Here is a tiny trained network, its code and every weight. The questions are about switching its units off for an input and a class, where a switched-off unit gives its printed mean instead of its output.

import numpy as np


def w(rows, s, z=0):
    codes = np.array(rows[::2]) - 128.0
    scale = np.full(codes.shape[1], s)
    scale[-1] = z or s
    return codes * scale


def f(y):
    return np.maximum(y, 0)


def log_softmax(a):
    a = a - a.max(-1, keepdims=True)
    return a - np.log(np.exp(a).sum(-1, keepdims=True))


def net(x, mask):
    res = np.array(x, float).reshape(1, 8) / 4 @ E
    y = f(res @ A[0][:, :-1].T + A[0][:, -1])
    res = res + np.where(mask, y, B[0][:, -1]) @ B[0][:, :-1]
    return log_softmax(res[-1] @ U[:, :-1].T + U[:, -1])


A, B = {}, {}
E = w([
[211,114,103],'x0',
[98,64,172],'x1',
[123,132,128],'x2',
[127,127,128],'x3',
[132,125,130],'x4',
[129,128,128],'x5',
[92,80,6],'x6',
[128,126,129],'x7',
],0.016)
A[0] = w([
[123,123,90,80],'n0',
[95,110,127,64],'n1',
[114,189,118,177],'n2',
[128,105,153,96],'n3',
[157,142,75,121],'n4',
[131,211,114,146],'n5',
[73,164,112,129],'n6',
[127,156,200,254],'n7',
[126,136,195,210],'n8',
[84,106,87,174],'n9',
[176,103,132,140],'n10',
[190,115,129,132],'n11',
[129,139,178,73],'n12',
[217,119,160,115],'n13',
[84,121,98,163],'n14',
[134,163,94,97],'n15',
[193,100,63,124],'n16',
[146,118,98,133],'n17',
[85,82,131,27],'n18',
[144,98,48,117],'n19',
[106,117,124,170],'n20',
[133,72,139,139],'n21',
[125,153,107,124],'n22',
[162,190,162,216],'n23',
[76,127,249,143],'n24',
[157,149,158,223],'n25',
[85,69,116,167],'n26',
[101,114,75,198],'n27',
],0.019,0.0096)
B[0] = w([
[35,142,106,159],'n0',
[63,89,122,144],'n1',
[200,90,201,170],'n2',
[64,135,100,145],'n3',
[144,188,41,179],'n4',
[198,82,212,176],'n5',
[127,51,157,167],'n6',
[87,239,144,237],'n7',
[86,255,94,216],'n8',
[130,73,96,201],'n9',
[196,137,203,161],'n10',
[154,143,191,167],'n11',
[156,160,60,169],'n12',
[192,136,141,188],'n13',
[143,54,105,184],'n14',
[122,159,56,154],'n15',
[128,165,53,204],'n16',
[124,105,60,162],'n17',
[76,95,104,154],'n18',
[91,144,10,214],'n19',
[173,110,144,158],'n20',
[58,78,194,161],'n21',
[130,140,69,147],'n22',
[149,160,210,213],'n23',
[117,210,77,254],'n24',
[127,181,205,194],'n25',
[133,77,94,195],'n26',
[148,98,72,209],'n27',
],0.0082,0.022)
U = w([
[98,199,250,248],'0',
[63,234,112,81],'1',
[136,59,138,208],'2',
[2,47,179,55],'3',
[189,194,238,15],'4',
],0.0079,0.011)

Each question gives the input, the list of numbers given to net, and the class t.
The units are the neurons (one row each of A and B). Each row of codes is followed by its name. A weight is (code - 128) times the scale printed after its matrix; where a second scale follows, it is the last column's (A, B and U).
mask holds one flag per neuron, in row order. A switched-off neuron (its flag False) gives its mean, the last column of its row in B, instead of its output. The means were averaged over made-up inputs and are rounded, as every weight is.
A unit's drop is (log p(t) with every unit on - log p(t) with that unit switched off) / (log p(t) with every unit on - log p(t) with every unit switched off).
The circuit of an input: a set's keep is (log p(t) with only the set's units on - log p(t) with every unit switched off) / (log p(t) with every unit on - log p(t) with every unit switched off). Starting from the 12 units with the biggest drops (on a tie, the unit counted first), units are removed one at a time, each time the one whose removal leaves the highest keep (on an exact tie, the one counted first), for as long as the keep stays at least 0.8.
units of the circuit, in order: the units of the circuit, biggest drop first
top k neurons: the k neurons with the biggest drops, biggest first
drop when u is switched off: that unit's drop, to one decimal
input [3,0,-2,-6,6,8,-2,4], class 4: units of the circuit, in order	(n13, n19)
input [-5,4,3,-5,-5,0,-6,-2], class 1: units of the circuit, in order	(n24)
input [2,0,-7,-1,4,1,-3,4], class 4: top 2 neurons	(n13, n0)
input [3,6,5,2,-8,-7,-2,-8], class 0: top 2 neurons	(n19, n16)
input [8,4,2,-6,-8,8,7,1], class 2: top 2 neurons	(n7, n8)
input [-6,3,-3,7,6,-7,-8,0], class 1: top 2 neurons	(n24, n8)
input [-7,-1,-7,8,5,3,-3,-3], class 0: top 3 neurons	(n19, n16, n4)
input [-5,-2,-1,-3,7,-8,-5,2], class 0: top 2 neurons	(n19, n23)
input [-2,-7,0,8,-2,-8,-7,2], class 0: top 2 neurons	(n7, n8)
input [-2,-6,-4,-2,-4,4,-7,7], class 0: top 2 neurons	(n7, n8)
input [2,-6,3,-7,5,-4,-7,-3], class 4: top 2 neurons	(n13, n5)
input [7,-2,-6,5,8,-5,-5,6], class 4: drop when n13 is switched off	0.2
input [0,5,-5,1,0,-1,7,0], class 3: drop when n21 is switched off	0.2
input [-4,1,-6,-7,-6,-3,8,3], class 3: drop when n18 is switched off	0.1
input [-8,-7,5,3,-7,2,-8,0], class 0: top neuron	(n7)
